[[ 43 -15]
 [-29  10]
 [ 14  20]
 [  7  -1]]
->
[43 10]

[[ 2  4  9]
 [ 1 41  5]]
->
[ 2 41]

[[ -8  -3  -1  -2  19]
 [-14 -20  -7  31  11]
 [ -1   3   7   4  19]
 [ 12 -12   7  25  22]
 [ -7 -23  -6  33  15]]
->
[ -8 -20   7  25  15]

[[ 38  37  15 -17 -32]
 [ -8   7  26 -11 -41]]
->
[38  7]

[[ -7  12  -9  17]
 [ 34  -4  10  13]
 [ -2 -14  -7  25]
 [  2  11  16   9]
 [ 13   8   7  -1]]
->
[-7 -4 -7  9]

[[-25  36  -2  -1 -16]
 [-10   2   2   1   0]
 [ -9  11  -1  -1 -18]]
->
[-25   2  -1]

[[ 28 -29]
 [-13 -33]]
->
[ 28 -33]

[[  3  13]
 [-42  12]
 [-11  16]]
->
[ 3 12]

[[ 22 -43 -13  27]
 [  7 -12 -12  14]]
->
[ 22 -12]
---
[[-17 -13  -7]
 [ 16   8 -10]
 [ -5 -11  -3]
 [-33  21 -26]
 [ 40 -31  27]]
->
[[ 40 -31  27]
 [ 16   8 -10]
 [ -5 -11  -3]
 [-17 -13  -7]
 [-33  21 -26]]

[[-45  35  -7  -6  19   2  15 -22  16   4 -38]
 [-29  -1   5   5 -26  28 -28 -30  -9   8  -7]
 [  0 -30   6  12 -10  14 -19  31   4  15  27]]
->
[[  0 -30   6  12 -10  14 -19  31   4  15  27]
 [-29  -1   5   5 -26  28 -28 -30  -9   8  -7]
 [-45  35  -7  -6  19   2  15 -22  16   4 -38]]

[[-17   5  15  14  19   9   8 -20]
 [ 23  11 -30 -18 -14  -5  36   7]
 [  5   5 -12  -9  -9   3   3   2]
 [  0   0  -5   0   1   3   2  -1]
 [ -6  -6  -8 -17  -9  -6  -7  -6]
 [-13  11  -7  -8 -11  13 -13  -8]]
->
[[ 23  11 -30 -18 -14  -5  36   7]
 [  5   5 -12  -9  -9   3   3   2]
 [  0   0  -5   0   1   3   2  -1]
 [ -6  -6  -8 -17  -9  -6  -7  -6]
 [-13  11  -7  -8 -11  13 -13  -8]
 [-17   5  15  14  19   9   8 -20]]

[[ 23  -1]
 [ -6 -43]
 [-20   5]
 [  4  21]]
->
[[ 23  -1]
 [  4  21]
 [ -6 -43]
 [-20   5]]

[[  6   2   9   7 -14   4   3 -32  12  -2   6]
 [ -8   1   7 -11   0  10  11 -18 -10 -17  11]
 [ 25  -4 -33  16 -10   3 -12   6  29   1   6]
 [  2  -1  -3  -9  19  19   7 -16 -22  -4  -5]]
->
[[ 25  -4 -33  16 -10   3 -12   6  29   1   6]
 [  6   2   9   7 -14   4   3 -32  12  -2   6]
 [  2  -1  -3  -9  19  19   7 -16 -22  -4  -5]
 [ -8   1   7 -11   0  10  11 -18 -10 -17  11]]

[[-17 -14  -6  -3]
 [ 34   0   2  17]
 [-14  14  13 -23]
 [ 28  -8  -6  15]
 [ -3 -26 -10 -24]]
->
[[ 34   0   2  17]
 [ 28  -8  -6  15]
 [ -3 -26 -10 -24]
 [-14  14  13 -23]
 [-17 -14  -6  -3]]

[[  9   3  -4  29  -2  -7   4  -7  -2 -11  -9  -9]
 [-31 -15   7   1  16 -31  11  20  10  14  42 -31]
 [ -9  -5   0   9  -7  -5 -16  -6   2  -7  -9 -10]
 [-32  -8   2   4  20 -42   2   6  15   6  34 -35]
 [-30 -13   1   7  14 -35   1   9  14   5  29 -30]
 [  6   4  30 -20  15 -28  19  -9  -4  -5 -15  16]]
->
[[  9   3  -4  29  -2  -7   4  -7  -2 -11  -9  -9]
 [  6   4  30 -20  15 -28  19  -9  -4  -5 -15  16]
 [ -9  -5   0   9  -7  -5 -16  -6   2  -7  -9 -10]
 [-30 -13   1   7  14 -35   1   9  14   5  29 -30]
 [-31 -15   7   1  16 -31  11  20  10  14  42 -31]
 [-32  -8   2   4  20 -42   2   6  15   6  34 -35]]
